Below is a small trained network, with its code and all its weights. Each question gives an input and a target symbol and asks what happens when units are switched off, that is, made to give their printed mean instead of their output.

import numpy as np


def w(rows, s, z=0):
    codes = np.array(rows[::2]) - 128.0
    scale = np.full(codes.shape[1], s)
    scale[-1] = z or s
    return codes * scale


def norm(h):
    return h / np.sqrt((h * h).mean(-1, keepdims=True) + 1e-5)


def f(y):
    return y / 2 * (1 + np.tanh(0.7978845608 * (y + 0.044715 * y**3)))


def softmax(a):
    e = np.exp(a - a.max(-1, keepdims=True))
    return e / e.sum(-1, keepdims=True)


def log_softmax(a):
    a = a - a.max(-1, keepdims=True)
    return a - np.log(np.exp(a).sum(-1, keepdims=True))


def net(x, mask):
    ids = ['βεζηλμξπφω'.index(c) for c in x.split()]
    T = len(ids)
    res = E[ids] + P[:T]
    q, k, v = (norm(res) @ M[0].T for M in (Q, K, V))
    z = softmax(np.where(np.tri(T) > 0, q @ k.T / 3**0.5, -1e9)) @ v
    res = res + np.where(mask[0], z, O[0][:, -1]) @ O[0][:, :-1]
    y = f(norm(res) @ A[0][:, :-1].T + A[0][:, -1])
    res = res + np.where(mask[1:17], y, B[0][:, -1]) @ B[0][:, :-1]
    return log_softmax(norm(res)[-1] @ U[:, :-1].T + U[:, -1])


Q, K, V, O, A, B = {}, {}, {}, {}, {}, {}
E = w([
[197,103,80,91,56,136,164,59,202,215],'β',
[130,122,167,84,248,119,158,98,134,225],'ε',
[54,67,111,76,252,144,142,179,223,125],'ζ',
[77,160,12,83,142,162,116,110,166,126],'η',
[124,74,79,131,94,188,227,54,180,102],'λ',
[170,178,192,150,157,165,194,34,60,188],'μ',
[166,17,220,199,164,108,174,118,155,124],'ξ',
[184,229,145,142,191,34,47,137,76,130],'π',
[125,97,155,187,178,70,82,168,137,42],'φ',
[183,152,108,185,82,104,116,109,84,25],'ω',
],0.0038)
P = w([
[162,121,137,2,109,119,124,95,141,138],'0',
[74,145,189,127,80,115,123,104,128,128],'1',
[157,171,141,145,132,135,170,168,165,120],'2',
[180,91,109,57,167,102,156,94,116,98],'3',
[81,112,88,175,126,93,136,133,96,149],'4',
[131,140,87,202,146,151,126,151,141,144],'5',
[163,75,94,132,171,137,110,83,94,79],'6',
],0.0087)
Q[0] = w([
[79,148,65,179,131,124,177,185,137,222],'head 1',
[238,63,11,106,254,79,172,73,92,97],'head 1',
[48,101,141,103,80,68,134,120,73,137],'head 1',
],0.0097)
K[0] = w([
[86,160,172,123,104,160,125,125,215,207],'head 1',
[107,118,114,255,142,126,88,117,72,76],'head 1',
[90,131,208,22,63,92,143,98,128,103],'head 1',
],0.0094)
V[0] = w([
[47,2,83,140,88,230,221,118,202,73],'head 1',
[208,149,94,135,11,156,182,78,72,175],'head 1',
[130,169,29,124,75,95,63,151,122,45],'head 1',
],0.0052)
O[0] = w([
[131,126,211,2,42,136,151,167,93,81,3],'head 1',
[188,85,54,116,175,146,165,194,41,122,110],'head 1',
[141,155,82,106,150,54,186,97,148,114,107],'head 1',
],0.008,0.0035)
A[0] = w([
[194,106,130,206,52,140,157,113,156,120,128],'neuron 1',
[111,135,189,88,70,133,114,189,102,147,131],'neuron 2',
[81,183,165,151,45,178,152,226,145,136,64],'neuron 3',
[129,182,91,212,167,153,189,190,102,110,8],'neuron 4',
[47,185,175,167,58,147,74,155,188,153,191],'neuron 5',
[146,78,138,58,138,170,107,114,106,102,141],'neuron 6',
[118,152,149,125,84,121,81,53,163,110,98],'neuron 7',
[125,107,76,235,143,160,172,189,85,179,121],'neuron 8',
[187,132,70,87,146,90,126,120,151,178,116],'neuron 9',
[132,149,132,202,93,174,152,224,102,99,132],'neuron 10',
[99,166,109,255,154,117,156,147,154,168,153],'neuron 11',
[111,188,91,143,107,35,217,154,93,111,126],'neuron 12',
[160,103,92,94,121,181,173,190,67,89,45],'neuron 13',
[29,222,154,159,73,72,188,149,189,152,85],'neuron 14',
[125,149,102,240,114,186,93,205,128,187,43],'neuron 15',
[84,184,155,160,131,90,138,79,222,104,3],'neuron 16',
],0.008,0.0079)
B[0] = w([
[80,161,91,107,186,121,117,138,86,159,143],'neuron 1',
[135,114,90,199,117,159,109,51,157,67,172],'neuron 2',
[68,113,155,212,89,72,104,78,113,136,148],'neuron 3',
[59,69,196,89,18,34,143,2,62,124,138],'neuron 4',
[142,131,124,65,185,134,177,176,136,208,198],'neuron 5',
[88,170,105,174,97,128,126,173,94,158,168],'neuron 6',
[95,100,187,141,145,126,122,182,181,128,151],'neuron 7',
[114,203,187,73,148,45,79,111,117,92,207],'neuron 8',
[67,99,172,173,90,113,162,123,128,101,166],'neuron 9',
[109,118,78,124,129,174,141,146,65,231,153],'neuron 10',
[155,175,52,95,14,165,127,158,167,146,254],'neuron 11',
[91,105,158,162,182,204,204,182,135,116,150],'neuron 12',
[176,164,178,135,210,91,44,114,190,109,160],'neuron 13',
[215,77,78,174,137,93,120,100,69,25,155],'neuron 14',
[168,24,155,116,166,198,178,30,184,24,166],'neuron 15',
[156,61,201,144,48,66,92,136,62,148,155],'neuron 16',
],0.0071,0.009)
U = w([
[140,181,139,117,226,104,60,158,65,147,121],'β',
[125,134,143,44,159,207,134,162,213,165,252],'ε',
[122,67,222,154,123,72,110,87,179,125,68],'ζ',
[155,76,92,156,205,145,214,110,111,66,210],'η',
[100,139,146,195,50,208,67,154,94,85,52],'λ',
[176,112,115,2,105,137,99,64,97,38,74],'μ',
[77,102,121,162,149,168,145,113,84,249,171],'ξ',
[136,183,54,180,132,94,114,74,194,132,116],'π',
[202,89,91,114,63,91,137,197,85,179,116],'φ',
[36,188,129,77,78,99,194,171,94,124,171],'ω',
],0.0089,0.0017)

Each question gives the input, a string of symbols that net reads in full, and the target symbol t.
The units are the heads (3 rows each of Q, K, V and O) and the neurons (one row each of A and B). Each row of codes is followed by its name. A weight is (code - 128) times the scale printed after its matrix; where a second scale follows, it is the last column's (O, A, B and U).
mask holds one flag per unit, heads first, then neurons. A switched-off unit (its flag False) gives its mean, the last column of its rows in O or B, instead of its output. The means were averaged over made-up inputs and are rounded, as every weight is.
A unit's drop is (log p(t) with every unit on - log p(t) with that unit switched off) / (log p(t) with every unit on - log p(t) with every unit switched off).
The circuit of an input: a set's keep is (log p(t) with only the set's units on - log p(t) with every unit switched off) / (log p(t) with every unit on - log p(t) with every unit switched off). Starting from the 12 units with the biggest drops (on a tie, the unit counted first), units are removed one at a time, each time the one whose removal leaves the highest keep (on an exact tie, the one counted first), for as long as the keep stays at least 0.8.
units of the circuit, in order: the units of the circuit, biggest drop first
unit that matters most: the unit with the biggest drop
k most important neurons: the k neurons with the biggest drops, biggest first
drop when u is switched off: that unit's drop, to one decimal
input ζ β φ π ζ, target β: units of the circuit, in order -> [head 1; neuron 13]
input μ ε π μ ω ε, target ε: units of the circuit, in order -> [head 1; neuron 5]
input ω β π λ λ π ω, target η: units of the circuit, in order -> [head 1; neuron 12]
input π φ π ζ, target ζ: units of the circuit, in order -> [head 1; neuron 16]
input φ μ λ β ω, target μ: units of the circuit, in order -> [neuron 15; head 1; neuron 8]
input ζ μ λ π φ ζ, target ζ: units of the circuit, in order -> [head 1; neuron 11]
input λ ω φ ζ, target η: 2 most important neurons -> [neuron 11; neuron 8]
input β ω λ, target λ: 2 most important neurons -> [neuron 2; neuron 3]
input π ω μ φ, target η: unit that matters most -> neuron 11
input ε ξ ω, target ω: 2 most important neurons -> [neuron 4; neuron 12]
input π π φ, target φ: 2 most important neurons -> [neuron 16; neuron 14]
input φ π λ π μ λ λ, target β: 2 most important neurons -> [neuron 13; neuron 11]
input φ π ε, target ε: 2 most important neurons -> [neuron 15; neuron 5]
input π φ π λ ξ φ η, target ζ: most important neuron -> [neuron 11]
input φ λ ω ξ ε, target λ: drop when neuron 2 is switched off -> 0.4
input ω μ μ λ ε, target μ: drop when neuron 15 is switched off -> 0.3
input π ξ ξ ξ, target λ: drop when head 1 is switched off -> 1.0
input ε ε π ζ π, target ε: drop when head 1 is switched off -> 0.4
